Here is a tiny trained network, its code and every weight. The questions are about switching its units off for an input and a target symbol, where a switched-off unit gives its printed mean instead of its output.

import numpy as np


def w(rows, s, z=0):
    codes = np.array(rows[::2]) - 128.0
    scale = np.full(codes.shape[1], s)
    scale[-1] = z or s
    return codes * scale


def f(y):
    return np.maximum(y, 0)


def softmax(a):
    e = np.exp(a - a.max(-1, keepdims=True))
    return e / e.sum(-1, keepdims=True)


def log_softmax(a):
    a = a - a.max(-1, keepdims=True)
    return a - np.log(np.exp(a).sum(-1, keepdims=True))


def net(x, mask):
    ids = ['ΔΞΩαζμτφ'.index(c) for c in x.split()]
    T = len(ids)
    res = E[ids] + P[:T]
    r = res
    for j in range(2):
        rows = slice(2 * j, 2 * j + 2)
        q, k, v = (r @ M[0][rows].T for M in (Q, K, V))
        z = softmax(np.where(np.tri(T) > 0, q @ k.T / 2**0.5, -1e9)) @ v
        o = O[0][rows]
        res = res + np.where(mask[j], z, o[:, -1]) @ o[:, :-1]
    y = f(res @ A[0][:, :-1].T + A[0][:, -1])
    res = res + np.where(mask[2:6], y, B[0][:, -1]) @ B[0][:, :-1]
    return log_softmax(res[-1] @ U[:, :-1].T + U[:, -1])


Q, K, V, O, A, B = {}, {}, {}, {}, {}, {}
E = w([
[88,64,122,82,78],'Δ',
[135,14,160,119,221],'Ξ',
[111,231,105,72,7],'Ω',
[151,114,64,159,22],'α',
[95,110,221,72,161],'ζ',
[239,143,64,139,65],'μ',
[199,131,161,36,239],'τ',
[159,147,140,48,112],'φ',
],0.011)
P = w([
[35,160,28,153,208],'0',
[226,108,1,42,148],'1',
[225,103,21,22,145],'2',
[194,140,120,128,126],'3',
[171,131,133,103,143],'4',
[188,105,57,111,123],'5',
[150,97,60,79,154],'6',
[200,133,88,90,129],'7',
[250,127,54,53,140],'8',
[207,104,61,96,154],'9',
],0.0049)
Q[0] = w([
[92,178,57,161,83],'head 0',
[32,145,228,255,135],'head 0',
[177,85,65,15,110],'head 1',
[141,195,158,87,126],'head 1',
],0.0076)
K[0] = w([
[164,101,167,154,158],'head 0',
[255,92,145,65,100],'head 0',
[2,147,156,175,168],'head 1',
[120,65,94,181,140],'head 1',
],0.0095)
V[0] = w([
[81,219,182,66,154],'head 0',
[188,102,140,86,227],'head 0',
[29,46,154,100,139],'head 1',
[142,254,180,125,144],'head 1',
],0.0093)
O[0] = w([
[117,141,197,92,128,109],'head 0',
[146,248,125,109,204,198],'head 0',
[42,165,199,190,116,153],'head 1',
[207,148,206,87,102,4],'head 1',
],0.013,0.0024)
A[0] = w([
[121,167,104,98,44,58],'neuron 0',
[66,254,3,90,169,3],'neuron 1',
[125,73,178,117,198,174],'neuron 2',
[142,109,137,209,87,107],'neuron 3',
],0.0067,0.0032)
B[0] = w([
[182,65,145,124,108,172],'neuron 0',
[158,1,191,131,142,255],'neuron 1',
[161,172,149,154,30,199],'neuron 2',
[107,142,123,82,86,144],'neuron 3',
],0.0097,0.0048)
U = w([
[64,137,120,133,80,209],'Δ',
[210,56,227,254,181,152],'Ξ',
[206,69,234,96,6,4],'Ω',
[154,102,67,134,70,61],'α',
[159,241,228,162,66,255],'ζ',
[241,114,60,77,174,127],'μ',
[239,128,167,37,214,35],'τ',
[155,195,99,3,150,204],'φ',
],0.0045,0.0028)

Each question gives the input, a string of symbols that net reads in full, and the target symbol t.
The units are the heads (2 rows each of Q, K, V and O) and the neurons (one row each of A and B). Each row of codes is followed by its name. A weight is (code - 128) times the scale printed after its matrix; where a second scale follows, it is the last column's (O, A, B and U).
mask holds one flag per unit, heads first, then neurons. A switched-off unit (its flag False) gives its mean, the last column of its rows in O or B, instead of its output. The means were averaged over made-up inputs and are rounded, as every weight is.
A unit's drop is (log p(t) with every unit on - log p(t) with that unit switched off) / (log p(t) with every unit on - log p(t) with every unit switched off).
The circuit of an input: a set's keep is (log p(t) with only the set's units on - log p(t) with every unit switched off) / (log p(t) with every unit on - log p(t) with every unit switched off). Starting from all 6 units, units are removed one at a time, each time the one whose removal leaves the highest keep (on an exact tie, the one counted first), for as long as the keep stays at least 0.8.
units of the circuit, in order: the units of the circuit, biggest drop first
k most important neurons: the k neurons with the biggest drops, biggest first
heads that matter: for each layer, one digit per head in row order, 1 if its drop is at least 0.15 and else 0, layers parted by /
drop when u is switched off: that unit's drop, to one decimal
input μ μ μ μ, target μ: units of the circuit, in order	head 1
input Ξ μ Δ, target Ξ: heads that matter	11
input ζ α μ, target ζ: heads that matter	11
input τ Ξ μ, target τ: heads that matter	10
input Ξ Δ α φ μ τ Ξ Ξ τ, target Ξ: heads that matter	11
input ζ μ ζ, target ζ: heads that matter	11
input Ξ φ μ Ξ μ ζ μ, target Ξ: units of the circuit, in order	neuron 1; head 0; head 1
input ζ φ ζ Δ, target ζ: heads that matter	11
input φ τ ζ ζ, target ζ: 2 most important neurons	neuron 2; neuron 1
input Ξ ζ φ, target Ξ: units of the circuit, in order	neuron 1; head 1; head 0
input Ω φ φ Ω τ, target Ω: drop when head 0 is switched off	0.9
input ζ φ τ, target ζ: drop when neuron 2 is switched off	0.2
input Ω Ξ Ω μ Ω μ τ Ξ Ξ, target Ω: drop when head 0 is switched off	0.8
input Ω Δ Δ, target Ω: units of the circuit, in order	head 0
